Below is a small trained network, with its code and all its weights. Each question gives an input and a target symbol and asks what happens when units are switched off, that is, made to give their printed mean instead of their output.

import numpy as np


def w(rows, s, z=0):
    codes = np.array(rows[::2]) - 128.0
    scale = np.full(codes.shape[1], s)
    scale[-1] = z or s
    return codes * scale


def norm(h):
    return h / np.sqrt((h * h).mean(-1, keepdims=True) + 1e-5)


def softmax(a):
    e = np.exp(a - a.max(-1, keepdims=True))
    return e / e.sum(-1, keepdims=True)


def log_softmax(a):
    a = a - a.max(-1, keepdims=True)
    return a - np.log(np.exp(a).sum(-1, keepdims=True))


def net(x, mask):
    ids = ['βγζηθστφψω'.index(c) for c in x.split()]
    T = len(ids)
    res = E[ids] + P[:T]
    u = 0
    for l in range(3):
        r = norm(res)
        for j in range(2):
            rows = slice(3 * j, 3 * j + 3)
            q, k, v = (r @ M[l][rows].T for M in (Q, K, V))
            z = softmax(np.where(np.tri(T) > 0, q @ k.T / 3**0.5, -1e9)) @ v
            o = O[l][rows]
            res = res + np.where(mask[u + j], z, o[:, -1]) @ o[:, :-1]
        u += 2
    return log_softmax(norm(res)[-1] @ U[:, :-1].T + U[:, -1])


Q, K, V, O = {}, {}, {}, {}
E = w([
[129,65,157,231,82,126,119,135,51,126],'β',
[122,179,215,120,147,16,126,152,164,216],'γ',
[116,169,58,41,122,33,125,131,73,60],'ζ',
[24,129,183,95,102,129,207,37,89,42],'η',
[146,167,27,203,129,149,186,132,119,177],'θ',
[171,24,212,2,137,129,239,171,41,121],'σ',
[153,150,112,49,248,97,16,83,141,150],'τ',
[207,120,121,129,189,21,160,30,135,117],'φ',
[146,185,228,153,74,148,163,142,86,39],'ψ',
[128,141,215,178,239,210,156,35,9,56],'ω',
],0.0037)
P = w([
[254,134,126,183,76,185,120,51,66,127],'0',
[114,153,124,138,86,129,121,103,73,145],'1',
[186,162,119,156,130,139,128,124,114,117],'2',
[97,134,142,119,82,119,126,117,90,148],'3',
[177,153,116,149,134,142,128,136,138,111],'4',
[87,121,147,114,85,117,129,126,101,148],'5',
[166,145,111,144,137,147,132,150,154,111],'6',
[78,112,150,104,89,116,132,132,112,146],'7',
[154,139,110,137,144,151,139,156,171,108],'8',
[67,101,154,95,92,117,133,137,126,143],'9',
[133,131,107,130,153,154,145,167,197,101],'10',
[66,91,149,88,95,118,137,139,139,142],'11',
[144,133,111,131,147,160,135,158,189,108],'12',
],0.0054)
Q[0] = w([
[96,142,131,111,167,176,105,136,151,145],'0.h0',
[108,90,158,142,108,98,82,131,106,126],'0.h0',
[91,120,113,161,72,132,150,134,77,159],'0.h0',
[158,125,147,86,186,86,128,82,160,90],'0.h1',
[127,155,168,130,147,166,88,210,171,83],'0.h1',
[27,114,204,136,2,174,159,181,49,83],'0.h1',
],0.0093)
K[0] = w([
[159,178,137,88,129,98,141,65,50,123],'0.h0',
[130,99,134,137,175,168,123,159,199,70],'0.h0',
[88,125,80,131,149,141,188,167,197,131],'0.h0',
[119,158,130,40,172,4,192,46,189,101],'0.h1',
[3,164,159,55,67,165,103,240,156,154],'0.h1',
[104,30,194,174,59,178,118,170,79,60],'0.h1',
],0.0062)
V[0] = w([
[172,251,112,56,178,190,226,117,103,139],'0.h0',
[173,184,176,86,171,79,167,131,182,135],'0.h0',
[53,124,58,146,61,135,144,147,151,218],'0.h0',
[139,42,212,166,108,189,87,110,160,77],'0.h1',
[94,68,136,90,126,71,149,64,138,38],'0.h1',
[166,157,130,126,90,252,160,46,9,140],'0.h1',
],0.0031)
O[0] = w([
[206,75,91,122,129,180,121,74,178,102,124],'0.h0',
[166,144,106,68,103,141,146,129,163,74,79],'0.h0',
[107,80,141,154,176,62,66,171,130,80,83],'0.h0',
[152,140,99,171,213,38,114,131,143,145,185],'0.h1',
[175,135,166,153,103,129,94,176,111,48,124],'0.h1',
[147,99,107,117,153,128,108,154,254,137,254],'0.h1',
],0.004)
Q[1] = w([
[198,94,190,254,123,139,127,162,100,179],'1.h0',
[41,66,168,149,29,96,205,102,169,91],'1.h0',
[200,171,61,93,108,83,144,225,95,58],'1.h0',
[161,157,158,180,152,178,163,68,40,83],'1.h1',
[98,91,103,52,72,54,67,35,85,162],'1.h1',
[156,51,167,222,62,47,197,110,101,79],'1.h1',
],0.0063)
K[1] = w([
[142,134,175,202,160,88,129,177,108,171],'1.h0',
[82,127,144,117,169,122,177,185,115,36],'1.h0',
[165,130,2,149,56,148,86,157,135,116],'1.h0',
[187,137,153,179,117,155,170,72,101,90],'1.h1',
[66,117,191,45,117,71,76,81,98,125],'1.h1',
[124,175,164,139,205,74,161,168,70,91],'1.h1',
],0.0079)
V[1] = w([
[167,237,189,154,230,169,84,145,105,107],'1.h0',
[119,34,129,106,242,159,191,53,51,134],'1.h0',
[47,120,104,170,163,91,137,102,156,117],'1.h0',
[198,29,175,80,164,207,9,51,148,180],'1.h1',
[45,200,169,29,188,129,79,155,152,189],'1.h1',
[162,217,4,87,188,123,70,157,54,38],'1.h1',
],0.0028)
O[1] = w([
[67,154,148,60,172,141,2,95,187,57,126],'1.h0',
[153,171,63,15,139,165,109,220,114,172,95],'1.h0',
[168,202,92,159,97,171,137,66,117,165,134],'1.h0',
[28,79,155,188,198,128,162,190,71,57,146],'1.h1',
[194,165,245,226,151,173,214,110,155,91,4],'1.h1',
[208,99,109,149,175,74,157,2,57,114,63],'1.h1',
],0.0029,0.0032)
Q[2] = w([
[95,84,51,101,149,138,218,67,247,208],'2.h0',
[182,87,81,211,161,193,79,107,144,237],'2.h0',
[187,116,91,210,103,168,88,224,255,131],'2.h0',
[233,242,78,88,239,166,122,179,132,63],'2.h1',
[82,165,133,70,134,175,126,120,110,195],'2.h1',
[112,41,178,149,12,136,124,121,101,117],'2.h1',
],0.006)
K[2] = w([
[69,74,7,138,138,134,177,116,198,183],'2.h0',
[179,133,23,190,179,193,74,124,90,204],'2.h0',
[174,135,77,227,145,164,86,248,176,104],'2.h0',
[199,149,77,212,113,155,21,254,151,137],'2.h1',
[144,198,117,110,171,131,142,145,131,193],'2.h1',
[51,140,148,100,130,86,205,95,131,56],'2.h1',
],0.0067)
V[2] = w([
[213,182,130,143,110,143,111,61,43,130],'2.h0',
[250,130,59,135,121,189,95,132,148,60],'2.h0',
[156,116,169,4,144,114,168,89,242,97],'2.h0',
[110,102,114,110,113,143,165,112,77,95],'2.h1',
[31,120,78,172,157,137,178,163,158,88],'2.h1',
[176,121,73,149,117,173,113,198,114,108],'2.h1',
],0.003)
O[2] = w([
[61,179,104,113,113,181,173,208,156,120,51],'2.h0',
[79,250,198,80,143,85,149,160,117,136,176],'2.h0',
[94,76,140,207,75,119,96,123,115,254,8],'2.h0',
[154,155,91,135,160,180,121,132,172,71,100],'2.h1',
[177,138,84,120,130,189,145,79,173,201,121],'2.h1',
[146,121,252,118,111,100,130,102,175,129,140],'2.h1',
],0.0032,0.0015)
U = w([
[87,150,134,19,180,172,17,130,130,165,100],'β',
[233,150,145,109,138,29,185,18,89,141,111],'γ',
[117,121,184,192,205,223,196,95,58,79,255],'ζ',
[185,45,161,47,132,154,217,244,126,140,62],'η',
[90,132,56,22,41,96,129,142,65,36,129],'θ',
[41,123,155,211,116,87,126,178,44,254,180],'σ',
[195,83,58,202,204,80,52,193,176,99,65],'τ',
[156,206,252,137,103,105,179,195,209,108,133],'φ',
[148,159,43,153,91,253,213,115,165,197,187],'ψ',
[35,122,140,136,84,128,80,18,242,75,76],'ω',
],0.0068,0.003)

Each question gives the input, a string of symbols that net reads in full, and the target symbol t.
The units are the heads (3 rows each of Q, K, V and O). Each row of codes is followed by its name. A weight is (code - 128) times the scale printed after its matrix; where a second scale follows, it is the last column's (O and U).
mask holds one flag per head, layer by layer. A switched-off head (its flag False) gives its mean, the last column of its rows in O, instead of its output. The means were averaged over made-up inputs and are rounded, as every weight is.
A unit's drop is (log p(t) with every unit on - log p(t) with that unit switched off) / (log p(t) with every unit on - log p(t) with every unit switched off).
The circuit of an input: a set's keep is (log p(t) with only the set's units on - log p(t) with every unit switched off) / (log p(t) with every unit on - log p(t) with every unit switched off). Starting from all 6 units, units are removed one at a time, each time the one whose removal leaves the highest keep (on an exact tie, the one counted first), for as long as the keep stays at least 0.8.
units of the circuit, in order: the units of the circuit, biggest drop first
unit that matters most: the unit with the biggest drop
which heads matter: for each layer, one digit per head in row order, 1 if its drop is at least 0.15 and else 0, layers parted by /
drop when u is switched off: that unit's drop, to one decimal
input β φ σ β, target θ: unit that matters most => 2.h0
input ψ θ ψ β τ ψ ψ β ζ β γ β, target φ: units of the circuit, in order => [1.h1 0.h1 2.h0]
input ζ ζ φ θ β β ω ζ β ψ γ τ, target ζ: units of the circuit, in order => [1.h1 0.h1]
input θ β β β β η φ ζ, target γ: which heads matter => 00 / 01 / 00
input γ ψ ζ β σ ψ β γ β γ β θ, target τ: which heads matter => 10 / 00 / 10
input τ β φ β θ β, target τ: which heads matter => 11 / 00 / 00
input β θ β β ζ θ ψ β, target γ: which heads matter => 10 / 01 / 00
input θ β η ω β ψ β β η γ φ β, target ψ: units of the circuit, in order => [0.h0 2.h1]
input θ σ ζ θ ψ ψ ζ σ φ, target γ: which heads matter => 01 / 00 / 00
input τ η β ψ η ψ φ ψ β ψ β ψ, target σ: units of the circuit, in order => [2.h0 0.h0]
input β β τ ψ ψ ψ β η ψ ψ, target ω: units of the circuit, in order => [1.h0 0.h1 2.h1]
input β β φ ζ β η ψ β φ β ψ φ, target σ: units of the circuit, in order => [2.h0 0.h1 1.h1]
input ψ ψ β η, target ψ: which heads matter => 00 / 10 / 00
input β β σ η γ ψ β φ, target θ: units of the circuit, in order => [0.h1 2.h1]
input θ β β β β τ τ β φ β τ β, target ζ: unit that matters most => 1.h1
input φ β γ β, target φ: units of the circuit, in order => [1.h1 0.h0 0.h1]
input ψ β β φ β ζ ψ ζ β σ β ζ, target σ: units of the circuit, in order => [2.h0 0.h0 1.h1]
input ψ ζ ψ θ, target τ: which heads matter => 10 / 00 / 00
input φ β β β β ψ ψ ψ φ β, target ω: units of the circuit, in order => [1.h0 0.h0]
input β β β η β β β β φ β, target θ: units of the circuit, in order => [2.h0]
input β ψ β β β β β ζ β ψ, target σ: units of the circuit, in order => [0.h0 2.h1 2.h0 1.h1]
input φ β ζ σ β ψ β φ, target σ: drop when 2.h0 is switched off => 0.4
input β ζ θ β, target γ: drop when 2.h0 is switched off => 0.1
input σ ψ β β τ β, target ζ: drop when 0.h1 is switched off => 0.4
input ψ ω γ γ ψ β η φ η τ, target ζ: drop when 1.h1 is switched off => 0.9
